Below are the code and all the weights of a small trained network. Each question names an input and a class and asks about switching units off, where a switched-off unit gives its printed mean instead of its output.

import numpy as np


def w(rows, s, z=0):
    codes = np.array(rows[::2]) - 128.0
    scale = np.full(codes.shape[1], s)
    scale[-1] = z or s
    return codes * scale


def norm(h):
    return h / np.sqrt((h * h).mean(-1, keepdims=True) + 1e-5)


def f(y):
    return y / 2 * (1 + np.tanh(0.7978845608 * (y + 0.044715 * y**3)))


def log_softmax(a):
    a = a - a.max(-1, keepdims=True)
    return a - np.log(np.exp(a).sum(-1, keepdims=True))


def net(x, mask):
    res = np.array(x, float).reshape(1, 2) / 4 @ E
    u = 0
    for l in range(3):
        y = f(norm(res) @ A[l][:, :-1].T + A[l][:, -1])
        res = res + np.where(mask[u : u + 10], y, B[l][:, -1]) @ B[l][:, :-1]
        u += 10
    return log_softmax(norm(res)[-1] @ U[:, :-1].T + U[:, -1])


A, B = {}, {}
E = w([
[118,50,34,72,57,2,74],'x0',
[122,67,254,33,184,64,116],'x1',
],0.0079)
A[0] = w([
[155,133,66,153,111,73,105,18],'0.n0',
[2,112,72,80,56,138,22,164],'0.n1',
[184,67,136,70,133,125,127,1],'0.n2',
[96,191,82,153,122,84,90,110],'0.n3',
[127,179,193,131,124,117,138,144],'0.n4',
[190,172,170,158,131,146,138,228],'0.n5',
[154,244,74,124,105,164,127,40],'0.n6',
[125,190,164,138,151,152,106,61],'0.n7',
[138,126,164,136,128,106,98,159],'0.n8',
[39,80,163,164,165,54,218,130],'0.n9',
],0.0086,0.0047)
B[0] = w([
[87,35,194,157,108,175,112,165],'0.n0',
[84,142,191,218,126,75,195,255],'0.n1',
[188,174,164,119,113,189,91,142],'0.n2',
[48,96,165,141,134,73,180,167],'0.n3',
[119,78,88,125,210,110,59,177],'0.n4',
[37,116,136,106,113,2,28,232],'0.n5',
[145,210,161,46,167,141,148,198],'0.n6',
[147,78,123,208,64,160,130,157],'0.n7',
[180,121,22,162,214,132,86,156],'0.n8',
[89,222,81,76,154,191,109,172],'0.n9',
],0.0066,0.0058)
A[1] = w([
[137,109,66,164,55,139,212,194],'1.n0',
[140,182,196,169,128,164,96,15],'1.n1',
[105,106,10,146,155,110,73,4],'1.n2',
[161,147,152,140,87,162,230,249],'1.n3',
[201,164,3,136,77,151,221,159],'1.n4',
[142,147,137,190,203,223,93,162],'1.n5',
[87,61,166,134,139,115,117,160],'1.n6',
[172,84,69,79,2,67,130,112],'1.n7',
[121,189,93,129,160,92,143,168],'1.n8',
[146,213,92,180,80,180,141,174],'1.n9',
],0.009,0.0033)
B[1] = w([
[214,121,128,38,197,192,54,234],'1.n0',
[120,131,56,179,91,105,122,178],'1.n1',
[22,164,196,131,65,13,136,128],'1.n2',
[65,199,154,78,146,59,58,188],'1.n3',
[230,129,116,91,241,62,47,181],'1.n4',
[127,48,148,223,39,187,194,254],'1.n5',
[188,203,1,117,72,144,153,238],'1.n6',
[145,16,150,194,148,207,152,201],'1.n7',
[47,144,127,146,127,34,142,210],'1.n8',
[241,88,113,31,162,124,69,243],'1.n9',
],0.0075,0.0047)
A[2] = w([
[197,137,127,37,206,142,108,80],'2.n0',
[137,62,112,158,71,172,126,250],'2.n1',
[187,122,139,109,185,122,111,2],'2.n2',
[38,174,163,118,125,102,184,37],'2.n3',
[146,172,139,216,62,246,174,53],'2.n4',
[57,143,193,124,97,57,157,186],'2.n5',
[114,165,128,222,128,213,168,163],'2.n6',
[176,151,107,205,85,136,158,222],'2.n7',
[114,152,174,136,140,130,207,143],'2.n8',
[123,109,148,57,142,172,92,9],'2.n9',
],0.012,0.0031)
B[2] = w([
[236,207,31,50,182,88,56,254],'2.n0',
[60,34,206,216,179,101,176,228],'2.n1',
[109,177,52,18,149,130,115,177],'2.n2',
[40,153,191,150,73,169,26,154],'2.n3',
[105,32,186,205,161,69,161,205],'2.n4',
[135,189,172,167,130,191,120,191],'2.n5',
[132,2,127,130,153,92,183,201],'2.n6',
[112,53,134,83,167,50,142,205],'2.n7',
[70,222,76,120,65,68,70,129],'2.n8',
[218,155,56,171,153,101,110,157],'2.n9',
],0.0095,0.0086)
U = w([
[88,3,200,191,224,58,134,254],'0',
[212,173,61,42,238,53,28,235],'1',
[53,198,204,172,107,152,38,254],'2',
[140,146,83,93,64,194,195,2],'3',
[117,118,80,59,76,234,205,2],'4',
[165,106,106,64,32,233,175,2],'5',
[188,129,95,109,22,192,190,2],'6',
],0.011,0.0063)

Each question gives the input, the list of numbers given to net, and the class t.
The units are the neurons (one row each of A and B). Each row of codes is followed by its name. A weight is (code - 128) times the scale printed after its matrix; where a second scale follows, it is the last column's (A, B and U).
mask holds one flag per neuron, layer by layer. A switched-off neuron (its flag False) gives its mean, the last column of its row in B, instead of its output. The means were averaged over made-up inputs and are rounded, as every weight is.
A unit's drop is (log p(t) with every unit on - log p(t) with that unit switched off) / (log p(t) with every unit on - log p(t) with every unit switched off).
most important unit: the unit with the biggest drop
top k neurons: the k neurons with the biggest drops, biggest first
top k neurons in layer l: the k neurons of layer l with the biggest drops, biggest first
drop of u: that unit's drop, to one decimal
input [-6,8], class 1: most important unit : 0.n1
input [5,-5], class 0: top 3 neurons : (0.n0, 0.n3, 0.n9)
input [1,1], class 2: top 2 neurons in layer 0 : (0.n1, 0.n7)
input [8,-8], class 0: top 3 neurons in layer 0 : (0.n0, 0.n3, 0.n9)
input [-3,-3], class 2: top 4 neurons in layer 1 : (1.n8, 1.n0, 1.n6, 1.n7)
input [-3,-2], class 2: top 2 neurons in layer 0 : (0.n5, 0.n0)
input [8,-7], class 0: top 2 neurons : (0.n0, 1.n7)
input [7,-6], class 0: top 2 neurons : (0.n0, 0.n3)
input [2,3], class 2: top 2 neurons in layer 1 : (1.n9, 1.n0)
input [3,-1], class 2: top 2 neurons in layer 1 : (1.n5, 1.n3)
input [3,3], class 2: top 2 neurons in layer 0 : (0.n9, 0.n0)
input [4,-4], class 0: top 3 neurons in layer 1 : (1.n9, 1.n0, 1.n8)
input [-2,2], class 2: top 2 neurons : (0.n5, 1.n2)
input [-2,-2], class 2: most important unit : 0.n5
input [3,6], class 1: drop of 1.n1 : 0.0
input [-2,4], class 1: drop of 0.n1 : 3.9
